Below is a small trained network, with its code and all its weights. Each question gives an input and a target symbol and asks what happens when units are switched off, that is, made to give their printed mean instead of their output.

import numpy as np


def w(rows, s, z=0):
    codes = np.array(rows[::2]) - 128.0
    scale = np.full(codes.shape[1], s)
    scale[-1] = z or s
    return codes * scale


def f(y):
    return np.maximum(y, 0)


def softmax(a):
    e = np.exp(a - a.max(-1, keepdims=True))
    return e / e.sum(-1, keepdims=True)


def log_softmax(a):
    a = a - a.max(-1, keepdims=True)
    return a - np.log(np.exp(a).sum(-1, keepdims=True))


def net(x, mask):
    ids = ['γδμξσω'.index(c) for c in x.split()]
    T = len(ids)
    res = E[ids] + P[:T]
    q, k, v = (res @ M[0].T for M in (Q, K, V))
    z = softmax(np.where(np.tri(T) > 0, q @ k.T / 3**0.5, -1e9)) @ v
    res = res + np.where(mask[0], z, O[0][:, -1]) @ O[0][:, :-1]
    y = f(res @ A[0][:, :-1].T + A[0][:, -1])
    res = res + np.where(mask[1:9], y, B[0][:, -1]) @ B[0][:, :-1]
    return log_softmax(res[-1] @ U[:, :-1].T + U[:, -1])


Q, K, V, O, A, B = {}, {}, {}, {}, {}, {}
E = w([
[84,114,42,117,175,204,120,54],'γ',
[50,128,108,124,215,231,105,186],'δ',
[132,67,102,99,156,203,165,67],'μ',
[112,70,42,251,159,167,226,75],'ξ',
[142,82,98,188,194,106,183,194],'σ',
[154,13,157,146,127,131,190,145],'ω',
],0.013)
P = w([
[76,146,206,111,184,66,5,29],'0',
[74,73,31,105,1,136,183,188],'1',
[218,146,188,228,183,185,52,122],'2',
[39,50,27,103,34,170,169,163],'3',
[206,145,200,222,193,185,45,136],'4',
[39,72,75,111,31,199,187,172],'5',
[220,152,219,239,184,196,50,152],'6',
[47,84,61,86,87,186,184,152],'7',
[201,152,212,214,192,211,34,149],'8',
[95,90,94,68,89,178,206,139],'9',
[200,126,229,213,177,193,45,107],'10',
[52,74,80,47,50,169,192,142],'11',
],0.009)
Q[0] = w([
[143,240,165,117,81,10,107,120],'h0',
[207,122,225,239,240,202,40,69],'h0',
[201,111,221,196,135,140,138,122],'h0',
],0.011)
K[0] = w([
[235,122,85,117,117,126,141,134],'h0',
[114,163,110,111,110,5,105,31],'h0',
[143,176,171,159,75,59,129,98],'h0',
],0.014)
V[0] = w([
[75,186,132,112,173,95,105,185],'h0',
[153,10,212,113,133,101,134,197],'h0',
[120,107,83,208,162,88,192,133],'h0',
],0.013)
O[0] = w([
[49,209,201,216,145,143,214,244,254],'h0',
[1,82,71,86,179,40,194,85,111],'h0',
[11,170,113,106,9,161,97,228,123],'h0',
],0.012,0.0074)
A[0] = w([
[156,156,58,208,15,51,152,85,66],'n0',
[163,171,229,137,140,117,78,110,42],'n1',
[168,129,128,179,54,209,50,155,56],'n2',
[74,1,68,90,143,85,112,141,116],'n3',
[172,104,63,119,130,214,142,154,131],'n4',
[119,49,34,64,56,115,68,217,75],'n5',
[166,68,114,104,36,86,126,95,10],'n6',
[207,155,171,138,183,63,32,86,64],'n7',
],0.0091,0.011)
B[0] = w([
[130,94,193,84,156,229,86,133,137],'n0',
[178,166,82,131,99,80,139,36,207],'n1',
[124,113,121,45,147,108,114,122,226],'n2',
[149,159,113,160,188,110,136,131,217],'n3',
[125,134,144,123,104,101,165,104,255],'n4',
[136,139,127,167,131,154,108,101,204],'n5',
[111,101,88,89,113,136,179,124,140],'n6',
[139,124,162,79,129,248,177,61,173],'n7',
],0.014,0.0071)
U = w([
[136,223,10,85,38,91,183,149,29],'γ',
[156,198,129,233,71,99,10,136,165],'δ',
[121,37,129,152,160,208,69,180,2],'μ',
[137,103,92,110,63,61,25,175,225],'ξ',
[58,152,75,50,58,106,253,233,179],'σ',
[145,98,55,102,168,101,97,201,76],'ω',
],0.0042,0.0067)

Each question gives the input, a string of symbols that net reads in full, and the target symbol t.
The units are the heads (3 rows each of Q, K, V and O) and the neurons (one row each of A and B). Each row of codes is followed by its name. A weight is (code - 128) times the scale printed after its matrix; where a second scale follows, it is the last column's (O, A, B and U).
mask holds one flag per unit, heads first, then neurons. A switched-off unit (its flag False) gives its mean, the last column of its rows in O or B, instead of its output. The means were averaged over made-up inputs and are rounded, as every weight is.
A unit's drop is (log p(t) with every unit on - log p(t) with that unit switched off) / (log p(t) with every unit on - log p(t) with every unit switched off).
The circuit of an input: a set's keep is (log p(t) with only the set's units on - log p(t) with every unit switched off) / (log p(t) with every unit on - log p(t) with every unit switched off). Starting from all 9 units, units are removed one at a time, each time the one whose removal leaves the highest keep (on an exact tie, the one counted first), for as long as the keep stays at least 0.8.
circuit, biggest first: the units of the circuit, biggest drop first
most important unit: the unit with the biggest drop
k most important neurons: the k neurons with the biggest drops, biggest first
drop of u: that unit's drop, to one decimal
input γ δ δ ω σ δ δ μ σ, target γ: 4 most important neurons -> n1, n7, n2, n4
input μ ω δ δ δ δ μ γ μ δ μ, target μ: circuit, biggest first -> n7, h0
input σ ω γ σ σ ω, target ω: 3 most important neurons -> n3, n5, n6
input γ ω δ μ δ γ ω δ γ ω ξ, target γ: 2 most important neurons -> n1, n2
input ξ σ ξ γ γ δ γ ω δ, target ξ: most important unit -> n2
input ξ σ γ δ ω, target ξ: circuit, biggest first -> h0, n2
input μ ω γ, target μ: circuit, biggest first -> h0, n7
input ω γ ω ω μ σ, target δ: 3 most important neurons -> n5, n3, n2
input ω δ δ γ δ, target ω: drop of h0 -> 1.0
input γ δ ω ω ω, target γ: drop of n4 -> 0.1
input σ ω ω δ γ, target σ: drop of h0 -> 0.8
input σ σ ξ μ ξ μ μ ω δ σ ξ, target σ: drop of h0 -> 0.9
